Below are the code and all the weights of a small trained network. Each question names an input and a class and asks about switching units off, where a switched-off unit gives its printed mean instead of its output.

import numpy as np


def w(rows, s, z=0):
    codes = np.array(rows[::2]) - 128.0
    scale = np.full(codes.shape[1], s)
    scale[-1] = z or s
    return codes * scale


def f(y):
    return np.maximum(y, 0)


def log_softmax(a):
    a = a - a.max(-1, keepdims=True)
    return a - np.log(np.exp(a).sum(-1, keepdims=True))


def net(x, mask):
    res = np.array(x, float).reshape(1, 5) / 4 @ E
    y = f(res @ A[0][:, :-1].T + A[0][:, -1])
    res = res + np.where(mask, y, B[0][:, -1]) @ B[0][:, :-1]
    return log_softmax(res[-1] @ U[:, :-1].T + U[:, -1])


A, B = {}, {}
E = w([
[129,125,127,128,129,128],'x0',
[178,178,93,2,175,143],'x1',
[127,129,128,128,128,129],'x2',
[220,104,199,83,51,118],'x3',
[219,165,140,221,212,136],'x4',
],0.01)
A[0] = w([
[157,121,143,127,104,132,129],'N0',
[99,99,145,204,45,125,170],'N1',
[127,119,143,160,141,118,134],'N2',
[120,136,109,126,127,129,101],'N3',
[103,127,121,182,146,132,145],'N4',
[97,123,128,128,123,124,62],'N5',
[156,121,98,74,209,130,14],'N6',
[152,139,121,77,86,130,115],'N7',
[112,130,109,254,175,132,128],'N8',
[149,140,133,50,93,132,99],'N9',
[165,100,152,139,114,131,38],'N10',
[118,112,164,105,112,113,86],'N11',
[70,118,123,123,105,130,56],'N12',
[58,135,92,116,189,132,123],'N13',
[200,101,165,139,80,121,23],'N14',
[175,144,130,136,145,123,24],'N15',
[115,112,145,154,84,122,79],'N16',
[129,146,143,131,126,148,103],'N17',
[226,144,145,166,189,128,3],'N18',
[131,135,133,151,131,105,67],'N19',
[120,131,127,158,169,134,113],'N20',
[126,112,133,136,113,130,107],'N21',
[46,144,88,105,194,129,62],'N22',
[163,128,135,143,152,123,158],'N23',
[119,144,126,150,124,118,115],'N24',
[83,142,101,126,162,127,172],'N25',
[112,136,147,152,151,126,176],'N26',
[153,121,140,139,111,124,63],'N27',
[147,134,105,88,191,132,5],'N28',
[98,116,105,99,157,131,43],'N29',
[190,110,168,127,83,129,180],'N30',
[125,113,128,133,139,149,105],'N31',
[125,117,141,119,132,146,110],'N32',
[211,168,147,170,171,137,140],'N33',
[111,108,160,168,52,129,13],'N34',
[106,134,107,126,145,128,155],'N35',
[149,146,112,64,182,142,143],'N36',
[128,125,121,142,101,134,143],'N37',
[50,113,120,111,94,131,71],'N38',
[82,141,113,125,152,139,148],'N39',
[125,117,129,131,138,131,111],'N40',
[145,141,120,87,89,142,103],'N41',
[172,122,136,144,93,121,41],'N42',
[124,150,123,148,112,142,119],'N43',
[120,109,139,119,148,128,113],'N44',
[177,105,160,146,89,133,65],'N45',
],0.02,0.012)
B[0] = w([
[117,128,111,110,118,124,163],'N0',
[18,105,96,135,123,116,241],'N1',
[148,162,136,123,123,139,163],'N2',
[119,111,149,113,125,135,134],'N3',
[177,139,139,140,140,159,189],'N4',
[120,138,132,146,140,142,136],'N5',
[69,135,141,181,144,176,164],'N6',
[191,122,122,111,130,116,176],'N7',
[252,145,152,164,137,147,252],'N8',
[202,129,144,112,132,100,189],'N9',
[108,150,124,150,134,157,147],'N10',
[147,134,160,119,115,128,148],'N11',
[98,151,127,153,145,152,156],'N12',
[68,95,119,99,104,115,198],'N13',
[73,143,128,189,137,149,179],'N14',
[117,138,132,82,110,87,146],'N15',
[100,123,135,94,112,108,161],'N16',
[118,143,134,109,118,137,130],'N17',
[40,80,103,21,105,68,198],'N18',
[140,150,139,134,137,136,135],'N19',
[161,148,139,143,133,145,165],'N20',
[116,120,127,121,138,111,140],'N21',
[88,103,113,78,119,80,190],'N22',
[135,132,135,168,125,139,176],'N23',
[130,143,148,128,116,133,143],'N24',
[86,150,134,158,119,148,189],'N25',
[166,139,118,147,148,138,174],'N26',
[121,127,114,150,135,134,140],'N27',
[116,150,111,194,135,172,151],'N28',
[132,130,147,96,131,99,143],'N29',
[138,122,134,77,116,102,221],'N30',
[121,156,143,124,113,116,131],'N31',
[131,143,129,127,126,125,130],'N32',
[67,130,125,188,139,160,228],'N33',
[118,110,129,57,123,92,170],'N34',
[110,134,121,140,142,139,162],'N35',
[103,119,127,80,106,92,198],'N36',
[107,126,135,126,126,143,150],'N37',
[73,134,129,169,133,149,177],'N38',
[87,115,118,139,135,121,174],'N39',
[132,136,130,134,135,113,130],'N40',
[175,132,119,98,122,143,163],'N41',
[122,126,124,170,140,144,149],'N42',
[131,141,132,125,118,133,139],'N43',
[126,136,123,121,127,128,129],'N44',
[86,122,127,153,132,145,171],'N45',
],0.044,0.02)
U = w([
[116,127,99,188,150,163,219],'0',
[133,103,95,88,121,91,191],'1',
[252,146,137,136,148,135,3],'2',
],0.012,0.0012)

Each question gives the input, the list of numbers given to net, and the class t.
The units are the neurons (one row each of A and B). Each row of codes is followed by its name. A weight is (code - 128) times the scale printed after its matrix; where a second scale follows, it is the last column's (A, B and U).
mask holds one flag per neuron, in row order. A switched-off neuron (its flag False) gives its mean, the last column of its row in B, instead of its output. The means were averaged over made-up inputs and are rounded, as every weight is.
A unit's drop is (log p(t) with every unit on - log p(t) with that unit switched off) / (log p(t) with every unit on - log p(t) with every unit switched off).
The circuit of an input: a set's keep is (log p(t) with only the set's units on - log p(t) with every unit switched off) / (log p(t) with every unit on - log p(t) with every unit switched off). Starting from the 12 units with the biggest drops (on a tie, the unit counted first), units are removed one at a time, each time the one whose removal leaves the highest keep (on an exact tie, the one counted first), for as long as the keep stays at least 0.8.
circuit, biggest first: the units of the circuit, biggest drop first
unit that matters most: the unit with the biggest drop
k most important neurons: the k neurons with the biggest drops, biggest first
drop when u is switched off: that unit's drop, to one decimal
input [-7,-8,-8,-1,3], class 2: circuit, biggest first => N8
input [-3,4,-7,1,3], class 1: 2 most important neurons => N36; N18
input [-1,1,-8,1,-4], class 2: 2 most important neurons => N18; N1
input [-2,-1,0,0,7], class 2: 2 most important neurons => N8; N1
input [-1,-6,8,-7,1], class 2: 2 most important neurons => N8; N33
input [0,1,5,-6,-3], class 1: 4 most important neurons => N22; N33; N13; N14
input [7,-6,-5,4,-2], class 1: 2 most important neurons => N34; N33
input [8,2,-7,-2,-1], class 1: 2 most important neurons => N33; N8
input [-6,1,6,-4,0], class 1: 3 most important neurons => N33; N22; N14
input [-7,1,-6,-8,0], class 1: 2 most important neurons => N22; N33
input [-5,6,2,-5,0], class 1: 3 most important neurons => N22; N36; N33
input [7,2,1,-4,-2], class 1: drop when N33 is switched off => 0.1
input [0,-7,1,-1,2], class 2: drop when N8 is switched off => 0.7
input [2,-3,7,2,-1], class 1: drop when N33 is switched off => 0.6
input [-2,4,5,-6,-3], class 1: unit that matters most => N22
